Here is a tiny trained network, its code and every weight. The questions are about switching its units off for an input and a target symbol, where a switched-off unit gives its printed mean instead of its output.

import numpy as np


def w(rows, s, z=0):
    codes = np.array(rows[::2]) - 128.0
    scale = np.full(codes.shape[1], s)
    scale[-1] = z or s
    return codes * scale


def f(y):
    return y / 2 * (1 + np.tanh(0.7978845608 * (y + 0.044715 * y**3)))


def softmax(a):
    e = np.exp(a - a.max(-1, keepdims=True))
    return e / e.sum(-1, keepdims=True)


def log_softmax(a):
    a = a - a.max(-1, keepdims=True)
    return a - np.log(np.exp(a).sum(-1, keepdims=True))


def net(x, mask):
    ids = ['ΛΞΠΦΨβγδεζθμστ'.index(c) for c in x.split()]
    T = len(ids)
    res = E[ids] + P[:T]
    u = 0
    for l in range(3):
        q, k, v = (res @ M[l].T for M in (Q, K, V))
        z = softmax(np.where(np.tri(T) > 0, q @ k.T / 3**0.5, -1e9)) @ v
        res = res + np.where(mask[u], z, O[l][:, -1]) @ O[l][:, :-1]
        u += 1
        y = f(res @ A[l][:, :-1].T + A[l][:, -1])
        res = res + np.where(mask[u : u + 8], y, B[l][:, -1]) @ B[l][:, :-1]
        u += 8
    return log_softmax(res[-1] @ U[:, :-1].T + U[:, -1])


Q, K, V, O, A, B = {}, {}, {}, {}, {}, {}
E = w([
[134,54,144,132,186,96,108,90,70,175,93,125],'Λ',
[138,81,140,129,138,133,102,152,87,135,116,175],'Ξ',
[5,145,120,161,139,152,89,97,168,85,155,108],'Π',
[134,70,132,127,157,129,118,95,69,152,116,153],'Φ',
[145,86,154,85,132,97,145,100,95,133,162,164],'Ψ',
[135,100,120,140,161,87,142,99,114,126,114,170],'β',
[164,66,124,147,125,95,105,83,132,91,127,165],'γ',
[150,104,148,144,120,80,111,75,142,127,114,152],'δ',
[135,100,160,153,135,130,96,78,107,122,89,135],'ε',
[133,146,152,108,129,128,143,128,123,83,104,156],'ζ',
[133,151,166,98,97,121,121,100,130,132,134,147],'θ',
[148,180,88,122,136,106,108,133,151,111,92,112],'μ',
[114,186,102,119,136,126,139,138,130,143,120,147],'σ',
[129,214,150,144,143,143,97,156,80,147,111,115],'τ',
],0.026)
P = w([
[166,29,147,123,79,68,148,206,151,201,78,82],'0',
[109,139,114,96,73,48,80,145,92,90,147,159],'1',
[87,168,111,41,119,71,70,82,81,67,116,207],'2',
[144,170,140,58,164,160,110,39,169,111,105,220],'3',
[196,196,149,148,138,179,148,58,197,125,148,159],'4',
[193,207,137,177,101,156,160,70,140,90,189,118],'5',
[108,255,98,167,67,119,154,44,88,17,208,76],'6',
],0.0088)
Q[0] = w([
[208,196,136,67,146,128,91,86,134,138,83,188],'0.h1',
[2,106,88,61,114,111,84,109,176,112,86,150],'0.h1',
[171,64,132,120,154,215,186,151,224,191,111,118],'0.h1',
],0.031)
K[0] = w([
[113,252,95,149,135,131,107,44,131,59,168,149],'0.h1',
[36,77,116,174,34,93,158,200,125,126,131,58],'0.h1',
[69,84,145,64,132,57,29,167,81,125,81,198],'0.h1',
],0.028)
V[0] = w([
[107,167,250,162,75,68,188,150,172,79,57,178],'0.h1',
[127,144,54,192,77,162,114,121,133,144,54,162],'0.h1',
[151,123,83,51,42,230,107,178,120,139,139,129],'0.h1',
],0.013)
O[0] = w([
[176,173,90,230,207,55,97,122,121,149,110,101,254],'0.h1',
[145,108,2,112,94,197,72,119,109,162,119,118,179],'0.h1',
[140,93,160,69,235,135,82,124,151,82,165,116,43],'0.h1',
],0.0075,0.008)
A[0] = w([
[118,136,120,76,111,69,104,228,86,152,164,92,149],'0.n1',
[77,80,77,77,101,167,125,140,195,105,216,132,62],'0.n2',
[172,85,161,173,68,156,144,185,141,88,188,117,77],'0.n3',
[122,112,142,118,170,186,171,148,125,101,115,92,27],'0.n4',
[157,168,144,79,92,123,193,111,135,93,95,140,84],'0.n5',
[189,69,48,112,156,96,193,172,57,121,254,99,3],'0.n6',
[143,108,98,93,183,132,149,96,93,187,150,78,75],'0.n7',
[113,95,162,90,109,155,156,142,105,107,181,183,72],'0.n8',
],0.0086,0.0059)
B[0] = w([
[173,67,115,71,167,96,102,202,147,170,56,150,255],'0.n1',
[161,240,119,162,187,132,134,167,77,86,73,48,149],'0.n2',
[124,93,139,158,172,103,97,153,94,79,125,154,58],'0.n3',
[11,139,252,194,255,140,168,166,160,180,10,129,29],'0.n4',
[189,85,55,226,198,107,93,84,99,161,150,43,140],'0.n5',
[115,201,70,179,159,140,121,162,159,143,41,74,133],'0.n6',
[131,190,101,100,37,128,162,209,214,41,136,193,212],'0.n7',
[101,107,223,116,120,130,174,121,11,145,97,136,146],'0.n8',
],0.0068,0.00085)
Q[1] = w([
[4,136,100,132,102,57,74,129,47,70,160,107],'1.h1',
[92,42,130,213,96,155,228,185,151,147,158,68],'1.h1',
[70,87,116,89,192,155,111,148,190,135,148,119],'1.h1',
],0.025)
K[1] = w([
[181,44,161,177,121,178,219,238,208,183,170,14],'1.h1',
[209,14,115,117,136,76,226,38,82,117,9,155],'1.h1',
[189,68,118,61,127,30,119,252,56,201,98,161],'1.h1',
],0.019)
V[1] = w([
[159,100,153,105,43,44,91,56,247,74,127,100],'1.h1',
[77,70,16,154,187,81,233,166,132,161,212,250],'1.h1',
[157,15,102,253,181,197,91,142,60,22,83,174],'1.h1',
],0.013)
O[1] = w([
[163,97,140,125,178,211,243,77,127,141,52,128,199],'1.h1',
[151,101,55,173,152,153,196,169,51,131,255,125,2],'1.h1',
[123,142,120,154,69,156,124,242,69,20,88,199,178],'1.h1',
],0.0073,0.0066)
A[1] = w([
[134,141,145,135,116,97,131,101,113,138,116,88,80],'1.n1',
[49,149,100,74,112,146,183,145,168,141,153,123,84],'1.n2',
[43,45,156,94,119,200,124,145,125,74,185,111,103],'1.n3',
[63,80,133,132,198,170,108,138,165,100,152,68,2],'1.n4',
[75,94,133,169,189,144,100,185,155,94,191,106,16],'1.n5',
[55,69,145,100,130,219,128,172,149,131,146,9,72],'1.n6',
[148,80,112,121,106,131,93,79,142,98,126,140,127],'1.n7',
[36,82,152,140,104,151,136,169,225,72,149,93,18],'1.n8',
],0.014,0.0061)
B[1] = w([
[134,97,116,105,176,162,132,156,167,108,122,178,222],'1.n1',
[176,127,194,175,135,136,77,128,132,138,67,58,141],'1.n2',
[139,127,180,74,240,184,57,100,226,181,137,231,151],'1.n3',
[161,91,81,185,10,147,106,123,70,9,151,156,138],'1.n4',
[203,213,226,105,78,192,174,120,158,133,83,8,141],'1.n5',
[23,164,206,87,56,29,30,82,128,145,83,150,135],'1.n6',
[127,178,108,74,129,115,159,171,106,173,123,126,254],'1.n7',
[124,104,1,146,159,94,154,92,172,144,102,140,142],'1.n8',
],0.0096,0.0089)
Q[2] = w([
[130,125,203,123,216,71,91,154,165,111,192,127],'2.h1',
[88,68,188,214,89,153,186,146,154,87,84,168],'2.h1',
[19,3,131,90,92,147,161,237,169,145,196,79],'2.h1',
],0.027)
K[2] = w([
[111,57,226,100,224,83,111,142,101,101,158,124],'2.h1',
[186,148,143,115,66,106,186,66,95,85,124,206],'2.h1',
[220,1,132,34,99,72,156,191,65,202,115,180],'2.h1',
],0.026)
V[2] = w([
[142,35,67,71,56,105,121,72,138,98,114,152],'2.h1',
[7,153,91,164,128,160,172,182,137,188,99,176],'2.h1',
[172,163,53,80,180,171,113,175,154,72,147,137],'2.h1',
],0.014)
O[2] = w([
[121,118,132,91,113,209,188,238,143,160,80,114,119],'2.h1',
[111,30,97,212,3,106,128,125,215,125,146,114,103],'2.h1',
[204,66,146,70,109,120,90,79,35,65,87,12,255],'2.h1',
],0.0051,0.006)
A[2] = w([
[103,86,94,112,221,72,118,63,90,167,210,40,80],'2.n1',
[44,22,250,210,221,175,222,159,100,2,243,89,150],'2.n2',
[107,165,118,111,237,167,157,139,140,135,121,119,79],'2.n3',
[137,108,121,185,173,229,239,122,53,66,128,155,60],'2.n4',
[61,121,121,161,131,107,121,106,172,177,167,150,66],'2.n5',
[76,63,140,124,96,197,193,211,222,115,177,75,100],'2.n6',
[130,136,155,72,168,105,70,99,124,109,127,107,2],'2.n7',
[139,110,123,142,124,117,101,68,92,62,148,50,101],'2.n8',
],0.0086,0.0081)
B[2] = w([
[131,193,172,181,126,231,81,153,178,93,126,103,237],'2.n1',
[78,181,143,64,79,133,131,108,22,141,138,120,167],'2.n2',
[95,83,156,141,74,117,137,72,92,88,146,133,196],'2.n3',
[138,122,102,100,161,95,142,163,244,97,158,109,231],'2.n4',
[211,122,136,81,159,135,197,167,102,148,160,125,152],'2.n5',
[70,109,153,153,194,121,71,125,50,116,105,85,182],'2.n6',
[124,88,138,150,72,89,200,181,147,169,166,73,248],'2.n7',
[130,93,117,100,160,126,124,165,114,174,117,214,222],'2.n8',
],0.012,0.014)
U = w([
[182,126,83,176,181,110,157,131,214,212,145,128,77],'Λ',
[121,152,122,125,142,36,27,125,196,194,155,60,147],'Ξ',
[157,108,189,168,188,101,112,59,182,132,113,73,110],'Π',
[131,158,113,175,61,152,109,163,156,153,72,162,110],'Φ',
[117,42,101,104,145,149,25,102,182,165,192,172,173],'Ψ',
[219,99,153,154,142,119,100,170,126,151,146,106,22],'β',
[217,171,96,178,252,27,54,116,106,87,114,131,117],'γ',
[178,149,83,174,157,179,40,127,150,166,191,85,212],'δ',
[160,92,91,187,124,115,63,107,108,130,146,53,98],'ε',
[184,116,32,221,100,120,147,114,93,178,225,86,181],'ζ',
[117,131,104,168,208,119,110,152,131,205,132,92,76],'θ',
[144,181,130,130,139,109,118,131,89,138,164,116,94],'μ',
[209,141,39,81,164,147,105,68,100,191,78,36,254],'σ',
[138,100,104,115,162,128,101,166,172,84,157,84,95],'τ',
],0.0034,0.0046)

Each question gives the input, a string of symbols that net reads in full, and the target symbol t.
The units are the heads (3 rows each of Q, K, V and O) and the neurons (one row each of A and B). Each row of codes is followed by its name. A weight is (code - 128) times the scale printed after its matrix; where a second scale follows, it is the last column's (O, A, B and U).
mask holds one flag per unit, layer by layer, with each layer's heads first. A switched-off unit (its flag False) gives its mean, the last column of its rows in O or B, instead of its output. The means were averaged over made-up inputs and are rounded, as every weight is.
A unit's drop is (log p(t) with every unit on - log p(t) with that unit switched off) / (log p(t) with every unit on - log p(t) with every unit switched off).
The circuit of an input: a set's keep is (log p(t) with only the set's units on - log p(t) with every unit switched off) / (log p(t) with every unit on - log p(t) with every unit switched off). Starting from the 12 units with the biggest drops (on a tie, the unit counted first), units are removed one at a time, each time the one whose removal leaves the highest keep (on an exact tie, the one counted first), for as long as the keep stays at least 0.8.
units of the circuit, in order: the units of the circuit, biggest drop first
most important unit: the unit with the biggest drop
top k neurons: the k neurons with the biggest drops, biggest first
k most important neurons of layer l: the k neurons of layer l with the biggest drops, biggest first
drop of u: that unit's drop, to one decimal
input ζ τ ε Ψ Φ, target Φ: most important unit => 1.h1
input τ Λ ε Φ Φ Π, target σ: 3 most important neurons of layer 1 => (1.n8; 1.n4; 1.n5)
input Λ σ θ ε, target δ: units of the circuit, in order => (1.h1; 2.n1)
input δ ε μ γ Φ β, target τ: units of the circuit, in order => (2.n4; 1.h1; 0.h1)
input ζ Φ Λ δ γ, target Λ: units of the circuit, in order => (1.h1; 2.n4; 0.h1)
input σ μ ε β β, target Φ: units of the circuit, in order => (1.h1; 0.h1)
input β μ ε ε ζ ζ θ, target Π: units of the circuit, in order => (1.h1; 0.h1; 2.n3)
input ε Λ θ Π Φ Λ ε, target ε: units of the circuit, in order => (2.h1; 1.n8; 2.n6; 1.h1)
input ε β ε θ Φ, target Π: units of the circuit, in order => (0.h1; 1.h1; 2.n3)
input Π ε τ, target θ: top 2 neurons => (2.n6; 1.n6)
input ε Π Λ, target ε: units of the circuit, in order => (2.h1; 1.h1; 1.n8; 2.n6)
input Π ε μ τ Φ μ δ, target θ: top 3 neurons => (2.n6; 1.n6; 1.n8)
input ε ε Λ, target Φ: units of the circuit, in order => (1.h1; 2.h1)
input β μ Φ τ ε, target Ξ: units of the circuit, in order => (1.h1)
input Λ Λ μ Ξ γ ζ Λ, target γ: units of the circuit, in order => (0.h1; 2.h1)
input Φ γ τ μ γ Ψ, target σ: units of the circuit, in order => (0.n1; 0.h1; 2.h1; 1.h1)
input Λ ε δ Ξ ζ β, target γ: units of the circuit, in order => (0.h1; 2.h1)
input ζ Ψ Ξ Φ, target μ: units of the circuit, in order => (0.h1; 2.n2; 1.h1)
input γ Π Λ σ Ψ, target Ψ: units of the circuit, in order => (2.h1; 2.n8; 1.h1; 1.n3)
input δ μ ζ β σ τ β, target Ξ: top neuron => (2.n7)
input σ Π Λ Λ ε, target μ: top 4 neurons => (1.n5; 0.n2; 1.n4; 2.n3)
input Λ τ ζ Φ θ δ, target Π: top 2 neurons => (0.n1; 2.n3)
input τ Λ γ ε Π Λ τ, target σ: top 4 neurons => (1.n8; 1.n4; 0.n2; 2.n1)
input Φ Π γ γ Ψ, target Ξ: top 2 neurons => (0.n2; 1.n3)
input Ξ γ Λ Ψ, target τ: top 2 neurons => (2.n4; 0.n8)
input β ε Π σ, target δ: top 2 neurons => (2.n1; 1.n5)
input ζ ζ Φ Ξ β μ Λ, target σ: most important unit => 0.h1
input β ε Λ Π θ, target δ: 2 most important neurons of layer 1 => (1.n5; 1.n2)
input ε Ξ Ψ, target Φ: drop of 2.h1 => 0.3
input Λ τ β Φ Π μ, target Λ: drop of 2.h1 => 1.2
